[[ 58 136 136 135 136 118]
 [107 123 105 117 102  96]
 [136 150  69 135 134  60]
 [ 67 140 132 133 139 139]]
Which number is the top-right entry?
A: 118
Which number is the second largest entry?
A: 140
The 2nd-last entry, reading row by row: 139
Which number is the first entry in the row that holds the smallest entry?
A: 58
Which number is the 3rd-last entry, reading row by row?
A: 133
Which number is the 4th entry in reading order?
A: 135
Which number is the third entry on the main diagonal?
A: 69
Which number is the 3rd entry, reading row by row?
A: 136
The entry just right of the smallest entry -> 136

((99, 99, 102, 107, 89, 88, 99, 103, 112, 94, 80, 89, 92), (124, 117, 87, 135, 70, 121, 124, 138, 122, 82, 103, 82, 120), (125, 101, 78, 126, 83, 107, 131, 129, 125, 91, 113, 85, 126), (122, 119, 90, 135, 68, 120, 121, 137, 122, 81, 98, 81, 116), (87, 101, 124, 93, 112, 85, 84, 85, 101, 110, 78, 108, 80), (114, 127, 114, 117, 105, 136, 110, 121, 101, 106, 121, 115, 116), (125, 105, 81, 125, 85, 113, 129, 129, 121, 92, 116, 88, 126), (90, 93, 119, 76, 143, 94, 90, 75, 87, 130, 116, 130, 96), (125, 129, 97, 138, 73, 135, 123, 142, 120, 85, 109, 90, 122), (125, 122, 90, 135, 74, 128, 125, 140, 120, 85, 110, 87, 123), (123, 114, 88, 130, 77, 119, 124, 134, 121, 87, 108, 86, 121), (89, 96, 124, 76, 144, 97, 88, 75, 85, 131, 115, 133, 95), (122, 115, 89, 131, 75, 118, 122, 133, 121, 85, 104, 84, 118))
Read off the third smallest entry.
73
The fifth entry in reading order -> 89
The entry just right of the smallest entry -> 120
The largest entry is 144
Read off the first entry in reading order.
99
Read off the second largest entry.
143
Read off the smallest entry.
68
The entry just right of 127 -> 114
Read off the 3rd largest entry.
142

Read these off the grid that follows. Indices start at 1.
1) Give the bottom-left entry.
2) Give the entry at row 2, column 1.
3) Give the entry in row 1 and column 2.
4) Give the entry at row 1, column 1.
5) Give the smallest entry.
6) Give the entry in row 1 and column 3.
7) Give the entry in the bottom-right corner.
112,65,110,83,86,118,84,109,78,111,106,87
65,115,95,109,78,99,76,134,104,108,96,122
100,100,99,99,100,100,100,99,101,100,101,101
113,62,108,81,84,118,84,106,83,111,110,87
81,111,111,117,94,101,75,135,73,110,76,101
125,72,102,83,102,108,108,79,100,100,115,85
93,90,96,131,97,75,60,117,121,124,98,72
120,84,118,128,118,87,72,109,73,120,75,51
110,62,106,79,81,119,84,107,86,111,113,91
94,89,111,81,81,126,93,121,67,101,96,114
107,70,107,82,83,118,86,110,84,109,108,94
123,108,114,110,130,96,118,83,74,92,78,79
90,100,113,106,92,109,80,129,67,108,81,99
79,117,111,116,95,102,80,135,72,106,74,107
129,57,98,99,102,91,84,82,118,117,119,60
1) 129
2) 65
3) 65
4) 112
5) 51
6) 110
7) 60

x = 54,151,54,43
The third entry from the left -> 54
The 3rd entry from the right is 151
Give the entry just left of 151.
A: 54

X =
87	84	79	110	87	102	141	57	101	93	125	89
82	92	71	105	82	104	138	53	109	98	123	96
83	98	83	112	83	107	130	54	97	90	126	90
89	84	81	105	86	106	142	55	107	104	126	92
82	94	71	108	81	108	144	46	122	96	120	104
Rows and columns are numbered from 1.
The entry at row 1, column 1: 87
Report the entry at row 3, column 3.
A: 83
Report the top-right entry.
A: 89
Report the bottom entry of the column that holds the largest entry.
A: 144
The entry directly above 130 is 138
The entry in row 2 and column 1: 82
The entry at row 1, column 3 is 79
Report the entry just left of the largest entry.
A: 108
The entry in row 3 and column 1: 83
Report the bottom-left entry.
A: 82
Report the bottom-right entry.
A: 104
Report the entry just right of 106.
A: 142
The entry directly above 142: 130
The entry in row 2 and column 2 is 92
The top entry of the column that holds the largest entry -> 141
Report the entry just right of the largest entry.
A: 46
The entry directly above the smallest entry is 55
Report the entry just right of 57.
A: 101

m =
133,72,97,117,82,112,51,124
78,141,106,69,139,79,73,117
69,80,103,66,103,122,88,102
92,106,152,66,87,119,114,52
61,61,122,111,80,122,123,141
112,65,132,85,137,75,96,97
83,86,103,128,127,75,138,108
60,121,85,138,111,123,81,68
122,83,84,97,132,119,82,77
95,103,120,96,99,94,106,83
66,121,120,117,98,93,70,116
117,107,132,124,75,83,114,83
The 2nd smallest entry is 52
The smallest entry in the last row is 75
Which number is the entry directly below the smallest entry?
Answer: 73
Which number is the entry in the bottom-left corner?
Answer: 117
The entry in the top-left corner is 133
Which number is the entry just right of the largest entry?
Answer: 66
Which number is the entry in the top-right corner?
Answer: 124
The first entry in the row that holds the largest entry is 92
The last entry, reading row by row -> 83
The third entry on the diagonal from the top-right corner: 122
Which number is the 5th-last entry, reading row by row?
Answer: 124
The third entry in reading order is 97
Which number is the smallest entry?
Answer: 51
The entry just left of the smallest entry: 112
Which number is the 2nd entry on the main diagonal?
Answer: 141
The 3rd-last entry, reading row by row: 83
Which number is the entry directly above 70?
Answer: 106
The entry directly below the largest entry -> 122
The entry directly below 128: 138
The largest entry in the last column is 141
Which number is the entry just right of 92?
Answer: 106

[[ 94 108  98 109 102  98  92  92 108  93  93 101]
 [ 91 110 105 121 108  81  90  80 123  75  83 104]
 [ 88 115 101 124 108  85  85  78 108  76  81 103]
 [ 79 131  95 138 111  96  70  64 119  67  76 102]
 [ 93 107 106 119 108  79  93  84 125  76  78 106]
 [ 83 129  88 124 104 120  72  76 104  87  88  97]
 [ 84 121 101 132 111  86  79  70 134  68  76 104]
 [ 69 148  84 147 110 112  53  54 112  69  75  97]
 [ 81 131  89 129 106 111  70  72 107  81  89  98]
 [ 92 108 106 121 109  78  92  82 122  75  82 105]
 [ 98 101 103 106 103  90  99  94 109  93  94 102]
 [ 91 110 105 121 108  79  90  82 110  75  80 105]
 [100  97 107 107 105  82 102  95 112  87  91 104]
 [ 83 124  98 132 110  94  76  71 118  71  78 102]
 [ 94 106 105 117 108  87  94  85 117  78  79 105]]
Counting starts at 1.
The entry in row 2 and column 1 -> 91
The entry directly below the smallest entry is 70
Read off the entry in the bottom-left corner.
94
The entry in row 1 and column 3 is 98
The entry in row 1 and column 1: 94
Read off the entry at row 3, column 1.
88
Read off the bottom entry of the column that holds the largest entry.
106
Read off the entry just right of the smallest entry.
54
Read off the smallest entry.
53
The entry directly above the smallest entry -> 79
The entry at row 3, column 2: 115
Read off the top entry of the column that holds the smallest entry.
92
Read off the entry directly below the largest entry.
131
Read off the entry at row 2, column 3.
105
The entry in the top-right corner -> 101
The maximum is 148
Read off the bottom entry of the column that holds the smallest entry.
94
Read off the entry in row 3 and column 3.
101
Read off the entry in the bottom-right corner.
105
Read off the entry at row 1, column 2.
108

Read these off the row that follows.
1) Which number is the smallest entry?
2) Which number is the centre entry?
155,160,108,94,56
1) 56
2) 108
